Below are the code and all the weights of a small trained network. Each question names an input and a class and asks about switching units off, where a switched-off unit gives its printed mean instead of its output.

import numpy as np


def w(rows, s, z=0):
    codes = np.array(rows[::2]) - 128.0
    scale = np.full(codes.shape[1], s)
    scale[-1] = z or s
    return codes * scale


def f(y):
    return y / 2 * (1 + np.tanh(0.7978845608 * (y + 0.044715 * y**3)))


def log_softmax(a):
    a = a - a.max(-1, keepdims=True)
    return a - np.log(np.exp(a).sum(-1, keepdims=True))


def net(x, mask):
    res = np.array(x, float).reshape(1, 3) / 4 @ E
    y = f(res @ A[0][:, :-1].T + A[0][:, -1])
    res = res + np.where(mask, y, B[0][:, -1]) @ B[0][:, :-1]
    return log_softmax(res[-1] @ U[:, :-1].T + U[:, -1])


A, B = {}, {}
E = w([
[246,140,117,95,153,121,160,161,174],'x0',
[95,140,149,180,129,137,177,212,136],'x1',
[84,93,160,106,194,127,142,142,83],'x2',
],0.013)
A[0] = w([
[165,130,138,77,156,118,106,68,119,25],'n0',
[212,131,125,92,183,124,144,170,148,2],'n1',
[143,93,142,88,248,118,129,159,101,112],'n2',
[138,146,154,162,133,123,142,247,128,51],'n3',
[180,130,112,148,40,115,118,140,147,43],'n4',
[120,115,145,115,174,118,130,133,126,15],'n5',
],0.016,0.0059)
B[0] = w([
[137,63,33,144,120,141,179,117,147,205],'n0',
[51,96,171,151,104,107,60,121,85,246],'n1',
[162,198,150,121,134,138,153,157,152,240],'n2',
[153,79,57,108,131,134,144,77,136,218],'n3',
[132,204,143,115,151,158,184,179,133,204],'n4',
[51,193,24,186,1,200,171,199,135,142],'n5',
],0.02,0.012)
U = w([
[171,47,38,121,128,144,168,97,140,76],'0',
[144,245,149,130,119,176,169,177,126,72],'1',
[56,92,160,166,86,108,71,138,16,145],'2',
[220,114,211,98,217,64,122,97,144,252],'3',
],0.011,0.013)

Each question gives the input, the list of numbers given to net, and the class t.
The units are the neurons (one row each of A and B). Each row of codes is followed by its name. A weight is (code - 128) times the scale printed after its matrix; where a second scale follows, it is the last column's (A, B and U).
mask holds one flag per neuron, in row order. A switched-off neuron (its flag False) gives its mean, the last column of its row in B, instead of its output. The means were averaged over made-up inputs and are rounded, as every weight is.
A unit's drop is (log p(t) with every unit on - log p(t) with that unit switched off) / (log p(t) with every unit on - log p(t) with every unit switched off).
The circuit of an input: a set's keep is (log p(t) with only the set's units on - log p(t) with every unit switched off) / (log p(t) with every unit on - log p(t) with every unit switched off). Starting from all 6 units, units are removed one at a time, each time the one whose removal leaves the highest keep (on an exact tie, the one counted first), for as long as the keep stays at least 0.8.
circuit, biggest first: the units of the circuit, biggest drop first
most important unit: the unit with the biggest drop
k most important neurons: the k neurons with the biggest drops, biggest first
drop when u is switched off: that unit's drop, to one decimal
input [-3,0,0], class 3: circuit, biggest first -> [n5, n0]
input [-4,1,4], class 1: circuit, biggest first -> [n1]
input [2,1,-3], class 3: 3 most important neurons -> [n5, n2, n0]
input [-6,-7,8], class 1: 4 most important neurons -> [n2, n3, n1, n5]
input [5,4,-4], class 2: 3 most important neurons -> [n1, n2, n0]
input [0,2,0], class 3: 4 most important neurons -> [n1, n0, n5, n3]
input [7,-6,-2], class 2: 2 most important neurons -> [n1, n3]
input [1,1,3], class 3: 2 most important neurons -> [n4, n5]
input [4,-4,5], class 1: 3 most important neurons -> [n2, n3, n5]
input [8,7,6], class 2: 2 most important neurons -> [n1, n0]
input [-4,6,8], class 1: 3 most important neurons -> [n2, n0, n5]
input [-1,1,-1], class 3: circuit, biggest first -> [n1, n0, n5, n4]
input [-6,5,-7], class 1: 2 most important neurons -> [n1, n0]
input [-6,6,-2], class 0: 2 most important neurons -> [n1, n3]
input [4,5,-5], class 0: 3 most important neurons -> [n3, n2, n5]
input [7,-5,-4], class 2: 2 most important neurons -> [n1, n3]
input [3,2,-1], class 3: most important unit -> n0
input [-7,7,8], class 1: drop when n0 is switched off -> 0.6
input [-7,-1,8], class 1: drop when n1 is switched off -> 0.4
input [0,8,5], class 0: drop when n3 is switched off -> 2.9
input [-3,-7,7], class 0: circuit, biggest first -> [n0]
